Here is a tiny trained network, its code and every weight. The questions are about switching its units off for an input and a target symbol, where a switched-off unit gives its printed mean instead of its output.

import numpy as np


def w(rows, s, z=0):
    codes = np.array(rows[::2]) - 128.0
    scale = np.full(codes.shape[1], s)
    scale[-1] = z or s
    return codes * scale


def norm(h):
    return h / np.sqrt((h * h).mean(-1, keepdims=True) + 1e-5)


def f(y):
    return np.maximum(y, 0)


def softmax(a):
    e = np.exp(a - a.max(-1, keepdims=True))
    return e / e.sum(-1, keepdims=True)


def log_softmax(a):
    a = a - a.max(-1, keepdims=True)
    return a - np.log(np.exp(a).sum(-1, keepdims=True))


def net(x, mask):
    ids = ['ΓΛΠΣαεζμξτφψω'.index(c) for c in x.split()]
    T = len(ids)
    res = E[ids] + P[:T]
    u = 0
    for l in range(2):
        r = norm(res)
        for j in range(3):
            rows = slice(3 * j, 3 * j + 3)
            q, k, v = (r @ M[l][rows].T for M in (Q, K, V))
            z = softmax(np.where(np.tri(T) > 0, q @ k.T / 3**0.5, -1e9)) @ v
            o = O[l][rows]
            res = res + np.where(mask[u + j], z, o[:, -1]) @ o[:, :-1]
        u += 3
        y = f(norm(res) @ A[l][:, :-1].T + A[l][:, -1])
        res = res + np.where(mask[u : u + 4], y, B[l][:, -1]) @ B[l][:, :-1]
        u += 4
    return log_softmax(norm(res)[-1] @ U[:, :-1].T + U[:, -1])


Q, K, V, O, A, B = {}, {}, {}, {}, {}, {}
E = w([
[141,124,95],'Γ',
[182,134,101],'Λ',
[107,125,161],'Π',
[148,154,100],'Σ',
[124,111,148],'α',
[119,117,133],'ε',
[112,145,154],'ζ',
[255,197,198],'μ',
[126,111,146],'ξ',
[199,95,174],'τ',
[120,131,116],'φ',
[214,98,174],'ψ',
[206,88,187],'ω',
],0.032)
P = w([
[155,131,68],'0',
[167,160,255],'1',
[96,134,115],'2',
[158,178,237],'3',
[97,130,116],'4',
[152,176,241],'5',
[97,126,115],'6',
[148,182,239],'7',
[98,129,109],'8',
[144,170,244],'9',
[102,127,106],'10',
],0.0087)
Q[0] = w([
[65,122,76],'0.h1',
[41,180,32],'0.h1',
[94,103,55],'0.h1',
[127,11,95],'0.h2',
[100,12,71],'0.h2',
[162,47,89],'0.h2',
[118,111,174],'0.h3',
[35,48,112],'0.h3',
[137,135,20],'0.h3',
],0.012)
K[0] = w([
[76,132,125],'0.h1',
[44,90,124],'0.h1',
[90,72,129],'0.h1',
[99,73,3],'0.h2',
[107,118,85],'0.h2',
[100,80,101],'0.h2',
[151,130,140],'0.h3',
[65,147,186],'0.h3',
[163,146,153],'0.h3',
],0.019)
V[0] = w([
[134,112,158],'0.h1',
[119,99,110],'0.h1',
[64,88,108],'0.h1',
[159,153,130],'0.h2',
[212,123,206],'0.h2',
[125,125,127],'0.h2',
[113,181,192],'0.h3',
[111,212,90],'0.h3',
[2,141,68],'0.h3',
],0.006)
O[0] = w([
[112,157,187,137],'0.h1',
[132,145,81,93],'0.h1',
[84,218,32,8],'0.h1',
[86,152,94,169],'0.h2',
[51,176,178,253],'0.h2',
[130,132,126,123],'0.h2',
[3,184,140,109],'0.h3',
[142,160,58,131],'0.h3',
[165,135,46,15],'0.h3',
],0.0035,0.0032)
A[0] = w([
[66,69,88,182],'0.n1',
[169,187,174,255],'0.n2',
[97,131,77,136],'0.n3',
[6,169,66,188],'0.n4',
],0.014,0.0066)
B[0] = w([
[57,38,142,158],'0.n1',
[130,75,228,250],'0.n2',
[145,160,74,149],'0.n3',
[26,254,142,176],'0.n4',
],0.013)
Q[1] = w([
[143,110,138],'1.h1',
[213,122,128],'1.h1',
[60,85,96],'1.h1',
[198,183,156],'1.h2',
[228,143,227],'1.h2',
[153,47,171],'1.h2',
[7,183,208],'1.h3',
[165,115,142],'1.h3',
[146,53,60],'1.h3',
],0.017)
K[1] = w([
[145,126,117],'1.h1',
[152,123,83],'1.h1',
[129,192,169],'1.h1',
[181,137,90],'1.h2',
[221,161,70],'1.h2',
[103,74,79],'1.h2',
[50,101,251],'1.h3',
[211,163,127],'1.h3',
[118,104,28],'1.h3',
],0.016)
V[1] = w([
[124,146,227],'1.h1',
[108,89,110],'1.h1',
[136,140,126],'1.h1',
[57,83,248],'1.h2',
[71,187,156],'1.h2',
[41,26,110],'1.h2',
[97,45,127],'1.h3',
[96,77,187],'1.h3',
[154,191,184],'1.h3',
],0.011)
O[1] = w([
[178,108,50,222],'1.h1',
[91,90,159,123],'1.h1',
[132,132,126,122],'1.h1',
[180,11,172,207],'1.h2',
[192,131,155,112],'1.h2',
[41,85,226,135],'1.h2',
[201,151,73,163],'1.h3',
[117,204,72,253],'1.h3',
[72,146,131,202],'1.h3',
],0.011,0.0077)
A[1] = w([
[191,144,171,2],'1.n1',
[177,113,83,145],'1.n2',
[144,167,201,110],'1.n3',
[75,85,5,233],'1.n4',
],0.014,0.0049)
B[1] = w([
[52,101,131,186],'1.n1',
[178,207,213,154],'1.n2',
[251,109,74,254],'1.n3',
[244,51,53,223],'1.n4',
],0.012,0.0061)
U = w([
[161,73,25,161],'Γ',
[193,159,78,63],'Λ',
[3,96,194,117],'Π',
[163,234,62,101],'Σ',
[78,52,113,146],'α',
[57,89,91,211],'ε',
[56,220,201,107],'ζ',
[174,194,161,86],'μ',
[81,58,111,142],'ξ',
[115,106,129,140],'τ',
[64,141,88,253],'φ',
[153,102,129,110],'ψ',
[115,102,130,131],'ω',
],0.015,0.0081)

Each question gives the input, a string of symbols that net reads in full, and the target symbol t.
The units are the heads (3 rows each of Q, K, V and O) and the neurons (one row each of A and B). Each row of codes is followed by its name. A weight is (code - 128) times the scale printed after its matrix; where a second scale follows, it is the last column's (O, A, B and U).
mask holds one flag per unit, layer by layer, with each layer's heads first. A switched-off unit (its flag False) gives its mean, the last column of its rows in O or B, instead of its output. The means were averaged over made-up inputs and are rounded, as every weight is.
A unit's drop is (log p(t) with every unit on - log p(t) with that unit switched off) / (log p(t) with every unit on - log p(t) with every unit switched off).
The circuit of an input: a set's keep is (log p(t) with only the set's units on - log p(t) with every unit switched off) / (log p(t) with every unit on - log p(t) with every unit switched off). Starting from the 12 units with the biggest drops (on a tie, the unit counted first), units are removed one at a time, each time the one whose removal leaves the highest keep (on an exact tie, the one counted first), for as long as the keep stays at least 0.8.
circuit, biggest first: the units of the circuit, biggest drop first
unit that matters most: the unit with the biggest drop
k most important neurons: the k neurons with the biggest drops, biggest first
which heads matter: for each layer, one digit per head in row order, 1 if its drop is at least 0.15 and else 0, layers parted by /
drop when u is switched off: that unit's drop, to one decimal
input Γ Σ Γ μ ξ ξ μ τ Π Γ, target ζ: unit that matters most => 1.h2
input Γ α α α φ μ, target ζ: which heads matter => 000 / 110
input Γ α μ Γ ζ Γ Γ μ, target ζ: circuit, biggest first => (0.n2; 1.h2; 1.h1)
input φ μ ξ ε Γ Λ μ ε, target μ: 2 most important neurons => (0.n4; 1.n3)
input Γ ε ε Γ ω μ φ τ, target ζ: circuit, biggest first => (1.h2; 0.n2; 1.n4)
input φ Γ Π Σ Γ μ α Γ, target μ: which heads matter => 111 / 010
input φ ζ Γ Γ, target μ: which heads matter => 111 / 110
input φ ε ψ ω Π ζ Σ φ Π ζ, target μ: which heads matter => 111 / 010
input Γ ψ Σ Σ ω Σ, target ζ: which heads matter => 000 / 010
input ε μ ε Γ ω Σ Γ Γ τ ξ, target Π: 3 most important neurons => (0.n2; 0.n4; 0.n1)
input ε ζ ψ Π Λ τ ξ α, target Π: which heads matter => 111 / 010
input φ Π Γ ξ, target μ: 4 most important neurons => (0.n2; 0.n4; 1.n3; 0.n3)
input Γ Π α μ α α ξ ζ, target ζ: circuit, biggest first => (1.h2; 0.n2)
input μ μ Γ μ Γ ζ ζ, target ζ: 2 most important neurons => (0.n4; 1.n4)
input Σ Γ ε φ, target Σ: which heads matter => 000 / 010
input ε Λ μ μ μ ξ, target Π: unit that matters most => 0.n2
input ε φ μ φ Σ Σ, target Π: 3 most important neurons => (0.n2; 0.n4; 0.n1)
input Π μ φ, target φ: 2 most important neurons => (0.n4; 0.n2)
input Γ Γ φ τ ψ μ φ, target φ: 3 most important neurons => (0.n4; 0.n2; 0.n1)
input φ μ ε φ μ ζ μ φ, target μ: unit that matters most => 0.h1
input Γ ζ Λ, target μ: which heads matter => 000 / 011
input Σ Π μ ω ψ μ μ ε Σ ζ, target Σ: drop when 1.h2 is switched off => 0.8
input Γ μ φ ζ Γ ψ Γ α, target ζ: drop when 0.n2 is switched off => 0.8
input φ μ ζ μ φ Π Π Γ φ Π, target μ: drop when 0.h1 is switched off => 1.1
